Below is a small trained network, with its code and all its weights. Each question gives an input and a target symbol and asks what happens when units are switched off, that is, made to give their printed mean instead of their output.

import numpy as np


def w(rows, s, z=0):
    codes = np.array(rows[::2]) - 128.0
    scale = np.full(codes.shape[1], s)
    scale[-1] = z or s
    return codes * scale


def f(y):
    return np.maximum(y, 0)


def softmax(a):
    e = np.exp(a - a.max(-1, keepdims=True))
    return e / e.sum(-1, keepdims=True)


def log_softmax(a):
    a = a - a.max(-1, keepdims=True)
    return a - np.log(np.exp(a).sum(-1, keepdims=True))


def net(x, mask):
    ids = ['αδηθλμξπ'.index(c) for c in x.split()]
    T = len(ids)
    res = E[ids] + P[:T]
    u = 0
    for l in range(2):
        r = res
        for j in range(2):
            rows = slice(2 * j, 2 * j + 2)
            q, k, v = (r @ M[l][rows].T for M in (Q, K, V))
            z = softmax(np.where(np.tri(T) > 0, q @ k.T / 2**0.5, -1e9)) @ v
            o = O[l][rows]
            res = res + np.where(mask[u + j], z, o[:, -1]) @ o[:, :-1]
        u += 2
        y = f(res @ A[l][:, :-1].T + A[l][:, -1])
        res = res + np.where(mask[u : u + 8], y, B[l][:, -1]) @ B[l][:, :-1]
        u += 8
    return log_softmax(res[-1] @ U[:, :-1].T + U[:, -1])


Q, K, V, O, A, B = {}, {}, {}, {}, {}, {}
E = w([
[119,122,120,113,223,51,208,171,113],'α',
[56,81,176,135,171,183,253,137,120],'δ',
[162,218,91,51,117,131,178,156,212],'η',
[55,224,103,137,99,192,199,188,14],'θ',
[204,62,19,255,129,91,158,33,50],'λ',
[215,33,82,37,182,176,44,54,144],'μ',
[211,226,132,197,162,249,180,159,101],'ξ',
[39,251,204,133,69,3,134,62,164],'π',
],0.0053)
P = w([
[83,183,175,127,170,160,149,175,190],'0',
[182,230,162,81,4,99,161,147,31],'1',
[68,106,113,202,35,156,108,153,163],'2',
[99,203,160,109,247,128,204,96,164],'3',
[188,152,141,72,70,120,173,120,41],'4',
[80,91,99,189,73,129,76,118,166],'5',
[111,189,151,121,254,86,191,73,154],'6',
[213,92,119,95,101,137,167,118,44],'7',
[67,85,93,186,111,93,31,85,172],'8',
[104,174,154,133,254,29,168,44,154],'9',
[250,39,98,104,110,145,145,127,33],'10',
[95,63,37,160,143,117,27,82,150],'11',
[122,196,147,139,239,69,195,88,147],'12',
],0.005)
Q[0] = w([
[115,206,153,114,201,77,253,60,59],'0.h1',
[195,61,81,120,52,198,36,179,135],'0.h1',
[203,22,105,87,16,185,14,204,73],'0.h2',
[182,39,108,106,8,166,20,197,78],'0.h2',
],0.0054)
K[0] = w([
[172,51,82,73,176,142,33,1,193],'0.h1',
[65,198,184,183,114,107,200,234,159],'0.h1',
[105,200,180,98,75,186,149,235,152],'0.h2',
[96,209,200,81,53,184,155,244,150],'0.h2',
],0.0072)
V[0] = w([
[206,15,54,53,225,219,63,101,82],'0.h1',
[186,94,94,58,147,124,34,77,164],'0.h1',
[216,75,44,232,171,146,133,100,47],'0.h2',
[175,161,87,232,21,106,150,92,2],'0.h2',
],0.0056)
O[0] = w([
[167,83,250,99,126,67,52,174,100,9],'0.h1',
[254,47,225,64,76,100,108,117,151,110],'0.h1',
[167,118,123,242,206,3,122,183,124,77],'0.h2',
[230,127,39,231,84,65,193,112,43,197],'0.h2',
],0.0036,0.0015)
A[0] = w([
[192,71,100,123,116,157,144,149,43,216],'0.n1',
[160,168,156,55,119,129,158,107,104,208],'0.n2',
[103,151,190,68,196,117,132,103,214,213],'0.n3',
[86,88,122,190,110,74,104,75,187,249],'0.n4',
[28,163,93,118,153,171,102,122,254,120],'0.n5',
[99,193,86,223,141,124,175,139,124,153],'0.n6',
[115,77,99,147,156,250,176,122,106,188],'0.n7',
[141,137,128,158,237,110,208,148,137,193],'0.n8',
],0.006,0.002)
B[0] = w([
[198,78,2,86,16,124,124,159,117,204],'0.n1',
[242,121,180,61,121,111,215,81,88,221],'0.n2',
[115,123,180,27,168,104,69,106,160,243],'0.n3',
[91,81,149,242,114,56,66,76,172,253],'0.n4',
[44,81,75,54,58,132,55,182,242,221],'0.n5',
[79,225,75,241,159,145,148,128,184,241],'0.n6',
[116,20,126,147,133,227,126,139,39,220],'0.n7',
[142,55,107,110,218,97,152,177,172,229],'0.n8',
],0.0048,0.0032)
Q[1] = w([
[81,148,169,161,141,117,51,151,187],'1.h1',
[194,122,119,73,90,118,184,93,57],'1.h1',
[185,159,141,83,170,185,186,211,86],'1.h2',
[88,2,39,180,58,112,56,6,141],'1.h2',
],0.0056)
K[1] = w([
[170,134,90,70,111,227,180,170,108],'1.h1',
[117,142,176,171,90,2,91,17,134],'1.h1',
[49,173,117,107,147,161,86,165,227],'1.h2',
[192,41,140,179,129,54,83,67,68],'1.h2',
],0.0052)
V[1] = w([
[179,36,143,116,174,235,216,193,50],'1.h1',
[218,123,47,86,69,221,236,132,50],'1.h1',
[135,200,201,189,17,2,133,90,33],'1.h2',
[146,45,15,192,82,221,66,78,118],'1.h2',
],0.0035)
O[1] = w([
[45,66,105,199,113,254,40,195,119,6],'1.h1',
[198,91,117,173,28,242,65,226,149,105],'1.h1',
[31,150,62,187,91,49,83,33,100,73],'1.h2',
[241,100,239,80,39,231,148,83,94,194],'1.h2',
],0.0042,0.002)
A[1] = w([
[54,40,177,182,50,132,108,54,108,165],'1.n1',
[90,172,72,214,16,122,79,76,56,144],'1.n2',
[166,89,160,159,181,85,54,92,146,248],'1.n3',
[147,174,172,61,173,76,157,1,93,121],'1.n4',
[168,182,175,56,163,110,152,86,111,252],'1.n5',
[66,125,64,184,172,72,135,150,208,115],'1.n6',
[194,80,125,70,7,168,104,230,90,137],'1.n7',
[103,186,86,161,23,89,159,88,44,156],'1.n8',
],0.0048,0.0013)
B[1] = w([
[152,13,197,127,161,122,72,65,63,194],'1.n1',
[95,126,166,37,213,128,86,116,31,215],'1.n2',
[170,202,142,172,156,160,183,161,99,210],'1.n3',
[156,200,183,164,141,231,207,105,118,254],'1.n4',
[198,115,184,127,159,157,152,64,95,237],'1.n5',
[132,121,29,196,135,55,148,180,199,203],'1.n6',
[191,73,34,111,22,5,76,253,191,168],'1.n7',
[107,83,147,62,234,97,146,112,50,207],'1.n8',
],0.0057,0.0046)
U = w([
[59,83,62,40,191,8,81,143,109,59],'α',
[39,125,130,67,159,178,124,226,60,7],'δ',
[180,56,133,37,24,68,83,159,163,232],'η',
[121,205,112,201,90,236,110,177,109,127],'θ',
[210,141,59,248,121,34,170,204,171,200],'λ',
[172,143,216,99,208,200,158,25,47,170],'μ',
[86,88,155,218,107,224,137,121,147,37],'ξ',
[109,209,71,115,20,117,137,80,253,120],'π',
],0.0054,0.0015)

Each question gives the input, a string of symbols that net reads in full, and the target symbol t.
The units are the heads (2 rows each of Q, K, V and O) and the neurons (one row each of A and B). Each row of codes is followed by its name. A weight is (code - 128) times the scale printed after its matrix; where a second scale follows, it is the last column's (O, A, B and U).
mask holds one flag per unit, layer by layer, with each layer's heads first. A switched-off unit (its flag False) gives its mean, the last column of its rows in O or B, instead of its output. The means were averaged over made-up inputs and are rounded, as every weight is.
A unit's drop is (log p(t) with every unit on - log p(t) with that unit switched off) / (log p(t) with every unit on - log p(t) with every unit switched off).
The circuit of an input: a set's keep is (log p(t) with only the set's units on - log p(t) with every unit switched off) / (log p(t) with every unit on - log p(t) with every unit switched off). Starting from the 12 units with the biggest drops (on a tie, the unit counted first), units are removed one at a time, each time the one whose removal leaves the highest keep (on an exact tie, the one counted first), for as long as the keep stays at least 0.8.
circuit, biggest first: the units of the circuit, biggest drop first
most important unit: the unit with the biggest drop
k most important neurons: the k neurons with the biggest drops, biggest first
top k neurons in layer l: the k neurons of layer l with the biggest drops, biggest first
heads that matter: for each layer, one digit per head in row order, 1 if its drop is at least 0.15 and else 0, layers parted by /
input μ α α μ λ, target η: heads that matter : 10 / 00
input π δ π λ μ α π δ μ π η, target μ: most important unit : 1.h1
input ξ π δ λ, target λ: circuit, biggest first : 0.h2, 0.n8, 1.n6, 0.n6
input π π θ π μ α δ ξ μ λ α, target η: circuit, biggest first : 0.n1, 1.n7, 0.n6
input η π λ, target μ: top 4 neurons in layer 1 : 1.n2, 1.n1, 1.n8, 1.n6
input λ π θ η θ μ δ λ, target η: heads that matter : 00 / 01
input δ π α π μ μ δ ξ λ θ, target λ: circuit, biggest first : 0.h2, 1.n2
input θ λ π π ξ π π, target λ: circuit, biggest first : 0.h2, 1.n6, 0.n6
input μ α π λ δ θ δ, target λ: circuit, biggest first : 0.h2, 0.n8, 1.n6
input μ π λ, target μ: circuit, biggest first : 1.h2, 1.n2, 1.n1, 0.n5
input θ π μ η μ θ π μ λ α, target λ: circuit, biggest first : 0.h2, 1.n6
input π δ α ξ η μ δ θ, target η: circuit, biggest first : 1.n7, 0.n1, 1.n4
input π π θ δ π μ, target η: 3 most important neurons : 1.n7, 0.n7, 0.n6
input μ δ π π π π, target α: most important unit : 1.h2
input μ π η λ π μ δ π λ, target α: top 2 neurons in layer 1 : 1.n2, 1.n4
input μ μ π π π, target μ: top 2 neurons in layer 1 : 1.n4, 1.n5
input θ π λ μ α, target η: heads that matter : 10 / 10
input μ δ η λ η α μ ξ, target λ: 3 most important neurons : 1.n7, 0.n1, 1.n2
input λ δ α π, target λ: heads that matter : 01 / 00
input π π η π μ π, target η: top neuron in layer 0 : 0.n5
input η π δ μ λ λ η, target λ: 2 most important neurons : 0.n8, 1.n2
input λ η δ α, target λ: 2 most important neurons : 1.n6, 0.n8
